Below are the code and all the weights of a small trained network. Each question names an input and a class and asks about switching units off, where a switched-off unit gives its printed mean instead of its output.

import numpy as np


def w(rows, s, z=0):
    codes = np.array(rows[::2]) - 128.0
    scale = np.full(codes.shape[1], s)
    scale[-1] = z or s
    return codes * scale


def f(y):
    return y / 2 * (1 + np.tanh(0.7978845608 * (y + 0.044715 * y**3)))


def log_softmax(a):
    a = a - a.max(-1, keepdims=True)
    return a - np.log(np.exp(a).sum(-1, keepdims=True))


def net(x, mask):
    res = np.array(x, float).reshape(1, 4) / 4 @ E
    y = f(res @ A[0][:, :-1].T + A[0][:, -1])
    res = res + np.where(mask, y, B[0][:, -1]) @ B[0][:, :-1]
    return log_softmax(res[-1] @ U[:, :-1].T + U[:, -1])


A, B = {}, {}
E = w([
[125,20,241,151,85],'x0',
[33,193,161,93,30],'x1',
[85,191,187,182,238],'x2',
[81,88,134,2,214],'x3',
],0.0087)
A[0] = w([
[107,175,101,209,71,141],'n0',
[160,96,95,98,94,68],'n1',
[112,177,28,138,149,4],'n2',
[84,143,149,176,172,52],'n3',
[127,107,127,92,156,44],'n4',
[188,137,117,229,80,74],'n5',
[85,108,127,68,152,117],'n6',
[127,159,125,183,73,89],'n7',
[131,105,82,91,69,84],'n8',
[138,141,122,169,109,72],'n9',
[114,40,227,153,109,90],'n10',
[185,90,91,174,201,53],'n11',
[233,91,86,139,201,5],'n12',
[110,80,167,150,123,38],'n13',
[134,120,102,210,102,70],'n14',
[88,144,174,189,232,59],'n15',
[107,119,134,43,157,78],'n16',
[95,102,133,64,156,63],'n17',
[124,135,103,189,106,55],'n18',
[123,124,126,129,128,40],'n19',
[174,130,126,182,119,68],'n20',
[192,60,61,96,102,97],'n21',
[40,199,144,105,62,18],'n22',
[115,175,67,110,149,40],'n23',
[158,180,1,130,175,89],'n24',
[129,75,52,115,90,118],'n25',
[48,154,144,118,81,2],'n26',
[130,115,110,116,113,40],'n27',
[120,91,160,137,124,35],'n28',
[197,54,76,174,182,14],'n29',
[88,160,160,161,161,100],'n30',
[144,175,181,137,164,48],'n31',
[155,77,216,143,135,89],'n32',
[153,96,96,93,78,41],'n33',
[99,59,153,157,124,32],'n34',
[105,90,141,55,150,93],'n35',
[150,151,123,190,94,61],'n36',
[132,101,160,152,118,69],'n37',
[145,147,131,176,96,57],'n38',
[124,160,152,129,140,199],'n39',
[108,226,77,105,127,91],'n40',
[88,88,118,78,157,53],'n41',
[137,88,75,101,79,55],'n42',
[61,179,153,87,48,52],'n43',
[127,177,170,151,187,77],'n44',
[91,89,99,84,170,91],'n45',
],0.013,0.0085)
B[0] = w([
[158,127,114,119,165,231],'n0',
[110,163,144,160,122,161],'n1',
[132,168,176,92,74,181],'n2',
[101,167,132,153,121,161],'n3',
[122,164,156,103,152,138],'n4',
[156,150,101,110,176,236],'n5',
[152,133,101,123,154,203],'n6',
[145,156,115,112,174,187],'n7',
[89,170,121,180,126,183],'n8',
[133,153,129,116,143,145],'n9',
[172,140,132,94,56,254],'n10',
[87,83,193,125,143,208],'n11',
[93,83,172,116,148,208],'n12',
[132,164,181,111,95,151],'n13',
[139,151,117,107,159,181],'n14',
[105,168,109,183,113,227],'n15',
[164,156,115,121,170,199],'n16',
[156,161,113,115,165,182],'n17',
[133,160,129,115,143,153],'n18',
[66,241,248,81,138,110],'n19',
[127,139,138,100,162,167],'n20',
[89,151,129,179,123,212],'n21',
[91,60,203,122,154,208],'n22',
[142,145,137,106,101,169],'n23',
[170,124,160,90,41,251],'n24',
[115,146,119,167,122,194],'n25',
[81,123,198,94,148,168],'n26',
[93,192,188,120,129,118],'n27',
[115,183,194,96,106,135],'n28',
[84,73,212,101,163,201],'n29',
[101,142,111,161,116,176],'n30',
[123,143,139,140,127,150],'n31',
[144,125,136,104,67,206],'n32',
[102,162,136,158,121,164],'n33',
[118,184,200,81,87,155],'n34',
[165,164,105,126,165,202],'n35',
[143,172,115,110,161,175],'n36',
[136,151,151,101,118,144],'n37',
[139,168,131,111,155,157],'n38',
[132,103,91,148,117,189],'n39',
[156,104,164,116,80,213],'n40',
[150,161,126,117,159,171],'n41',
[84,181,120,168,115,171],'n42',
[97,66,181,131,153,218],'n43',
[87,167,112,168,110,186],'n44',
[162,158,119,124,155,187],'n45',
],0.015,0.0094)
U = w([
[156,133,155,65,41,108],'0',
[162,157,119,89,216,124],'1',
[60,61,179,106,166,138],'2',
[65,170,127,210,107,104],'3',
[170,6,34,157,106,254],'4',
[87,112,99,91,123,62],'5',
],0.015,0.012)

Each question gives the input, the list of numbers given to net, and the class t.
The units are the neurons (one row each of A and B). Each row of codes is followed by its name. A weight is (code - 128) times the scale printed after its matrix; where a second scale follows, it is the last column's (A, B and U).
mask holds one flag per neuron, in row order. A switched-off neuron (its flag False) gives its mean, the last column of its row in B, instead of its output. The means were averaged over made-up inputs and are rounded, as every weight is.
A unit's drop is (log p(t) with every unit on - log p(t) with that unit switched off) / (log p(t) with every unit on - log p(t) with every unit switched off).
The circuit of an input: a set's keep is (log p(t) with only the set's units on - log p(t) with every unit switched off) / (log p(t) with every unit on - log p(t) with every unit switched off). Starting from the 12 units with the biggest drops (on a tie, the unit counted first), units are removed one at a time, each time the one whose removal leaves the highest keep (on an exact tie, the one counted first), for as long as the keep stays at least 0.8.
units of the circuit, in order: the units of the circuit, biggest drop first
most important unit: the unit with the biggest drop
k most important neurons: the k neurons with the biggest drops, biggest first
drop of u: that unit's drop, to one decimal
input [4,3,-7,-8], class 1: most important unit : n5
input [4,-1,-2,-5], class 1: units of the circuit, in order : n24, n5
input [1,-1,5,-5], class 1: 4 most important neurons : n5, n0, n21, n8
input [8,-8,2,6], class 0: 2 most important neurons : n10, n32
input [-6,-2,-7,-3], class 3: 2 most important neurons : n21, n8
input [-8,4,2,-8], class 0: 3 most important neurons : n24, n40, n2
input [7,-2,8,8], class 1: 4 most important neurons : n35, n17, n24, n16
input [1,8,-6,7], class 2: 2 most important neurons : n43, n22
input [-3,4,0,3], class 2: 2 most important neurons : n10, n22
input [-1,3,-7,-6], class 3: 2 most important neurons : n8, n42
input [-8,7,4,-3], class 0: 3 most important neurons : n40, n24, n2
input [-4,2,1,-8], class 1: drop of n5 : 0.0
input [-7,-5,-4,-3], class 0: drop of n24 : 1.9
input [-6,-3,-8,3], class 3: units of the circuit, in order : n21
input [3,-8,0,-8], class 1: drop of n36 : 0.5
